Below are the code and all the weights of a small trained network. Each question names an input and a class and asks about switching units off, where a switched-off unit gives its printed mean instead of its output.

import numpy as np


def w(rows, s, z=0):
    codes = np.array(rows[::2]) - 128.0
    scale = np.full(codes.shape[1], s)
    scale[-1] = z or s
    return codes * scale


def f(y):
    return np.maximum(y, 0)


def log_softmax(a):
    a = a - a.max(-1, keepdims=True)
    return a - np.log(np.exp(a).sum(-1, keepdims=True))


def net(x, mask):
    res = np.array(x, float).reshape(1, 2) / 4 @ E
    y = f(res @ A[0][:, :-1].T + A[0][:, -1])
    res = res + np.where(mask, y, B[0][:, -1]) @ B[0][:, :-1]
    return log_softmax(res[-1] @ U[:, :-1].T + U[:, -1])


A, B = {}, {}
E = w([
[86,124,251,167,75,100,125,18],'x0',
[164,203,211,164,87,118,100,184],'x1',
],0.014)
A[0] = w([
[200,104,73,162,145,155,141,169,122],'N0',
[152,137,128,105,130,101,132,120,254],'N1',
[138,229,193,124,118,153,131,191,100],'N2',
[187,104,130,166,121,143,145,125,252],'N3',
[186,166,164,182,107,112,50,184,78],'N4',
[147,143,83,126,150,142,139,221,135],'N5',
[160,171,86,144,93,80,143,189,82],'N6',
[84,69,104,117,97,160,172,122,74],'N7',
[125,106,83,94,103,123,155,162,68],'N8',
[166,153,174,90,126,142,143,146,99],'N9',
[159,162,161,117,143,134,129,138,245],'N10',
[42,159,140,120,125,134,142,128,216],'N11',
[161,192,199,119,68,139,172,211,95],'N12',
[131,141,185,189,139,97,73,187,145],'N13',
[116,114,168,151,117,151,146,46,70],'N14',
[165,119,210,149,126,70,130,45,76],'N15',
[189,129,97,123,175,125,93,185,71],'N16',
[115,50,28,115,181,129,128,1,120],'N17',
[136,121,180,152,59,132,109,54,122],'N18',
[99,142,51,126,74,92,115,167,210],'N19',
],0.0095,0.0075)
B[0] = w([
[127,167,202,81,138,121,139,144,202],'N0',
[9,88,163,204,27,120,74,145,196],'N1',
[200,70,70,106,128,93,163,90,201],'N2',
[50,91,195,197,42,122,70,137,194],'N3',
[169,95,61,113,137,113,228,75,193],'N4',
[62,149,152,56,141,169,120,144,225],'N5',
[120,164,141,54,163,128,173,104,171],'N6',
[127,112,90,158,165,112,202,88,160],'N7',
[133,168,136,82,177,119,152,120,163],'N8',
[163,123,124,141,143,132,164,80,151],'N9',
[67,61,147,217,42,104,50,182,196],'N10',
[77,105,145,129,85,141,89,161,179],'N11',
[158,117,29,132,133,66,208,99,203],'N12',
[123,65,92,120,124,101,160,116,194],'N13',
[94,165,129,34,168,136,167,153,189],'N14',
[121,200,148,51,208,157,162,160,214],'N15',
[130,191,156,68,191,181,150,96,191],'N16',
[195,64,51,138,68,48,208,117,249],'N17',
[97,167,136,47,149,180,114,167,218],'N18',
[62,120,176,133,98,125,115,141,200],'N19',
],0.013,0.014)
U = w([
[178,63,53,80,108,72,191,94,140],'0',
[94,199,165,12,165,180,145,147,66],'1',
[70,65,176,153,24,123,66,156,255],'2',
[188,134,110,126,139,144,113,106,82],'3',
],0.011,0.0043)

Each question gives the input, the list of numbers given to net, and the class t.
The units are the neurons (one row each of A and B). Each row of codes is followed by its name. A weight is (code - 128) times the scale printed after its matrix; where a second scale follows, it is the last column's (A, B and U).
mask holds one flag per neuron, in row order. A switched-off neuron (its flag False) gives its mean, the last column of its row in B, instead of its output. The means were averaged over made-up inputs and are rounded, as every weight is.
A unit's drop is (log p(t) with every unit on - log p(t) with that unit switched off) / (log p(t) with every unit on - log p(t) with every unit switched off).
k most important neurons: the k neurons with the biggest drops, biggest first
drop when u is switched off: that unit's drop, to one decimal
input [6,7], class 0: 2 most important neurons => N12, N2
input [8,6], class 1: 2 most important neurons => N15, N18
input [6,-5], class 1: 3 most important neurons => N15, N18, N14
input [-4,0], class 1: 2 most important neurons => N17, N16
input [-3,1], class 2: most important neuron => N15
input [7,5], class 1: 3 most important neurons => N15, N18, N17
input [7,6], class 1: 3 most important neurons => N15, N18, N17
input [2,4], class 0: 4 most important neurons => N12, N4, N2, N19
input [-7,8], class 0: 3 most important neurons => N12, N2, N4
input [-1,4], class 0: 2 most important neurons => N12, N4
input [-2,-3], class 2: 3 most important neurons => N12, N4, N2
input [2,3], class 2: 2 most important neurons => N17, N10
input [-1,-3], class 2: 3 most important neurons => N12, N4, N2
input [5,5], class 0: drop when N12 is switched off => 1.3
input [-6,2], class 1: drop when N11 is switched off => 0.0
input [7,-5], class 1: drop when N15 is switched off => 0.1
input [4,-1], class 1: drop when N14 is switched off => 0.2
